Below is a small trained network, with its code and all its weights. Each question gives an input and a target symbol and asks what happens when units are switched off, that is, made to give their printed mean instead of their output.

import numpy as np


def w(rows, s, z=0):
    codes = np.array(rows[::2]) - 128.0
    scale = np.full(codes.shape[1], s)
    scale[-1] = z or s
    return codes * scale


def norm(h):
    return h / np.sqrt((h * h).mean(-1, keepdims=True) + 1e-5)


def f(y):
    return np.maximum(y, 0)


def softmax(a):
    e = np.exp(a - a.max(-1, keepdims=True))
    return e / e.sum(-1, keepdims=True)


def log_softmax(a):
    a = a - a.max(-1, keepdims=True)
    return a - np.log(np.exp(a).sum(-1, keepdims=True))


def net(x, mask):
    ids = ['Παβγζηθλ'.index(c) for c in x.split()]
    T = len(ids)
    res = E[ids] + P[:T]
    r = norm(res)
    for j in range(3):
        rows = slice(3 * j, 3 * j + 3)
        q, k, v = (r @ M[0][rows].T for M in (Q, K, V))
        z = softmax(np.where(np.tri(T) > 0, q @ k.T / 3**0.5, -1e9)) @ v
        o = O[0][rows]
        res = res + np.where(mask[j], z, o[:, -1]) @ o[:, :-1]
    y = f(norm(res) @ A[0][:, :-1].T + A[0][:, -1])
    res = res + np.where(mask[3:19], y, B[0][:, -1]) @ B[0][:, :-1]
    return log_softmax(norm(res)[-1] @ U[:, :-1].T + U[:, -1])


Q, K, V, O, A, B = {}, {}, {}, {}, {}, {}
E = w([
[167,94,159,99,123,145,163,194,104],'Π',
[158,2,154,205,122,149,181,136,139],'α',
[149,84,143,67,143,154,156,165,94],'β',
[184,97,151,71,104,146,157,157,131],'γ',
[146,86,150,78,135,195,135,191,96],'ζ',
[166,120,120,51,161,176,148,140,146],'η',
[118,104,128,130,200,36,79,134,136],'θ',
[126,113,115,159,183,213,145,151,75],'λ',
],0.02)
P = w([
[1,232,24,198,7,17,161,47,218],'0',
[138,122,120,28,172,174,200,80,145],'1',
[154,138,182,60,153,166,188,176,151],'2',
[169,120,197,82,158,189,177,181,136],'3',
[169,123,197,96,166,209,162,184,123],'4',
[183,126,200,109,162,220,147,181,95],'5',
[192,132,217,113,170,228,133,159,78],'6',
[210,132,208,136,170,220,124,162,57],'7',
[210,117,193,137,172,231,128,152,39],'8',
[209,102,190,138,194,230,121,166,46],'9',
[209,95,194,129,198,233,121,149,24],'10',
[208,69,192,131,231,230,125,134,11],'11',
],0.0068)
Q[0] = w([
[98,113,143,120,119,147,100,132,153],'head 0',
[147,112,136,125,154,135,126,135,131],'head 0',
[116,155,130,121,133,130,146,140,122],'head 0',
[57,159,74,222,106,146,115,76,116],'head 1',
[183,52,251,157,107,132,108,160,92],'head 1',
[125,146,147,85,46,104,119,97,143],'head 1',
[109,174,98,149,113,131,157,134,141],'head 2',
[172,123,138,108,163,116,119,172,72],'head 2',
[143,142,154,133,138,129,75,143,128],'head 2',
],0.017)
K[0] = w([
[152,121,132,146,144,120,175,117,137],'head 0',
[104,133,104,142,143,89,131,133,114],'head 0',
[139,138,136,103,140,150,121,144,110],'head 0',
[177,131,131,79,74,186,132,130,171],'head 1',
[73,118,104,160,137,5,130,100,182],'head 1',
[147,195,120,163,99,170,183,102,71],'head 1',
[145,140,154,140,168,131,93,135,96],'head 2',
[80,155,109,150,103,141,125,92,130],'head 2',
[124,112,97,90,117,118,146,154,115],'head 2',
],0.016)
V[0] = w([
[139,139,186,247,236,56,11,101,115],'head 0',
[24,199,14,169,36,129,205,181,104],'head 0',
[104,64,128,160,135,89,198,131,169],'head 0',
[110,165,169,141,135,211,248,134,75],'head 1',
[162,75,120,1,118,123,142,161,73],'head 1',
[103,112,93,93,70,161,238,169,120],'head 1',
[56,124,64,87,121,194,94,56,130],'head 2',
[221,123,122,153,211,174,136,46,187],'head 2',
[94,138,111,92,63,53,170,84,128],'head 2',
],0.0096)
O[0] = w([
[157,102,200,186,112,245,26,112,22,2],'head 0',
[161,194,53,126,95,50,182,10,106,108],'head 0',
[155,213,166,115,134,102,161,180,125,189],'head 0',
[113,75,145,119,148,175,96,176,155,106],'head 1',
[142,152,171,163,138,93,130,152,72,154],'head 1',
[137,43,140,135,146,192,41,157,124,181],'head 1',
[113,41,61,128,107,113,83,208,94,187],'head 2',
[61,114,147,99,114,95,168,140,41,18],'head 2',
[93,55,135,119,125,143,78,59,212,221],'head 2',
],0.012,0.0071)
A[0] = w([
[164,154,174,109,129,184,64,146,141,139],'neuron 0',
[151,132,132,159,157,159,163,183,147,160],'neuron 1',
[125,152,225,189,68,182,61,105,81,82],'neuron 2',
[98,132,122,10,127,19,136,145,155,155],'neuron 3',
[60,125,183,141,134,144,172,82,243,113],'neuron 4',
[102,163,92,88,64,127,170,52,113,1],'neuron 5',
[95,128,152,157,71,167,132,50,90,64],'neuron 6',
[140,63,36,128,126,52,178,145,168,90],'neuron 7',
[106,97,152,155,90,137,90,108,64,82],'neuron 8',
[77,98,129,162,113,170,93,170,82,179],'neuron 9',
[63,125,11,142,81,85,179,100,211,83],'neuron 10',
[155,147,206,102,135,70,183,144,166,144],'neuron 11',
[106,118,111,128,153,152,23,110,173,127],'neuron 12',
[127,89,108,27,26,129,33,127,169,134],'neuron 13',
[127,113,54,218,105,98,115,81,207,152],'neuron 14',
[35,100,71,33,113,141,110,109,233,95],'neuron 15',
],0.013,0.0068)
B[0] = w([
[149,96,114,141,106,128,180,153,124,196],'neuron 0',
[130,124,109,129,118,125,56,140,153,228],'neuron 1',
[131,97,130,30,141,97,110,185,177,179],'neuron 2',
[135,61,110,151,156,163,178,118,128,206],'neuron 3',
[177,113,112,91,152,61,141,157,121,207],'neuron 4',
[99,135,84,81,89,135,66,95,100,138],'neuron 5',
[101,112,73,113,129,136,79,115,134,146],'neuron 6',
[118,186,143,82,140,76,115,172,162,236],'neuron 7',
[131,89,82,132,132,141,153,145,137,142],'neuron 8',
[165,97,160,141,159,125,128,50,185,185],'neuron 9',
[111,51,193,86,38,248,228,127,152,196],'neuron 10',
[61,129,118,176,124,158,72,85,100,201],'neuron 11',
[99,116,103,133,195,119,108,113,67,187],'neuron 12',
[152,92,143,88,151,144,148,185,201,197],'neuron 13',
[100,109,143,88,49,180,190,178,142,190],'neuron 14',
[127,135,123,77,103,139,156,226,186,253],'neuron 15',
],0.015,0.012)
U = w([
[114,129,161,61,77,167,207,160,185,97],'Π',
[107,127,124,50,183,35,97,165,173,32],'α',
[112,119,107,190,135,217,70,144,189,128],'β',
[77,40,138,183,183,254,144,48,151,90],'γ',
[14,171,224,104,152,183,107,116,135,114],'ζ',
[125,135,119,138,132,118,174,138,75,252],'η',
[81,125,81,70,113,171,91,39,137,203],'θ',
[136,188,167,134,157,137,161,54,200,188],'λ',
],0.008,0.0018)

Each question gives the input, a string of symbols that net reads in full, and the target symbol t.
The units are the heads (3 rows each of Q, K, V and O) and the neurons (one row each of A and B). Each row of codes is followed by its name. A weight is (code - 128) times the scale printed after its matrix; where a second scale follows, it is the last column's (O, A, B and U).
mask holds one flag per unit, heads first, then neurons. A switched-off unit (its flag False) gives its mean, the last column of its rows in O or B, instead of its output. The means were averaged over made-up inputs and are rounded, as every weight is.
A unit's drop is (log p(t) with every unit on - log p(t) with that unit switched off) / (log p(t) with every unit on - log p(t) with every unit switched off).
The circuit of an input: a set's keep is (log p(t) with only the set's units on - log p(t) with every unit switched off) / (log p(t) with every unit on - log p(t) with every unit switched off). Starting from the 12 units with the biggest drops (on a tie, the unit counted first), units are removed one at a time, each time the one whose removal leaves the highest keep (on an exact tie, the one counted first), for as long as the keep stays at least 0.8.
circuit, biggest first: the units of the circuit, biggest drop first
most important unit: the unit with the biggest drop
k most important neurons: the k neurons with the biggest drops, biggest first
heads that matter: for each layer, one digit per head in row order, 1 if its drop is at least 0.15 and else 0, layers parted by /
input η θ α β β, target γ: most important unit : head 0
input η γ θ, target γ: heads that matter : 110
input Π α Π θ λ λ α α β β α Π, target λ: circuit, biggest first : (head 2; head 1; neuron 15)
input Π Π λ ζ θ β α Π β α λ λ, target λ: circuit, biggest first : (head 1; head 2; neuron 15)
input α θ η ζ λ λ α, target ζ: 2 most important neurons : (neuron 11; neuron 2)
input η θ ζ β β α, target γ: circuit, biggest first : (head 0; neuron 7; neuron 15)
input α Π λ λ β α α λ ζ ζ λ θ, target ζ: circuit, biggest first : (head 1; head 0; neuron 11; head 2)
input Π α λ α γ θ ζ ζ, target λ: heads that matter : 111
input α α Π Π ζ α α, target β: 4 most important neurons : (neuron 11; neuron 7; neuron 1; neuron 10)
input γ ζ α θ α Π γ, target α: heads that matter : 111
input ζ ζ θ Π η, target β: heads that matter : 111
input α η γ λ γ λ λ λ θ, target ζ: heads that matter : 111
input λ β η λ Π γ α ζ γ α, target α: 2 most important neurons : (neuron 10; neuron 7)
input λ Π λ λ λ λ, target γ: most important unit : head 1
input θ λ λ ζ γ β, target θ: heads that matter : 110
input λ θ ζ α α Π λ, target η: heads that matter : 011
input λ α α ζ λ α Π α Π α, target γ: heads that matter : 110
input Π ζ γ γ λ β θ β η, target λ: heads that matter : 111
input γ η λ η λ θ η, target α: 3 most important neurons : (neuron 4; neuron 10; neuron 14)
input η λ Π γ λ α η λ η θ θ θ, target γ: circuit, biggest first : (head 0)
input ζ γ β λ γ λ ζ ζ, target β: heads that matter : 011
input λ θ Π η β η η, target η: 2 most important neurons : (neuron 10; neuron 15)
input γ α θ γ Π λ, target α: 2 most important neurons : (neuron 4; neuron 10)
input γ λ α α Π ζ α β Π λ θ ζ, target α: 2 most important neurons : (neuron 4; neuron 10)
input η θ λ λ Π ζ Π λ, target γ: heads that matter : 101
input ζ λ λ λ, target β: 2 most important neurons : (neuron 4; neuron 2)
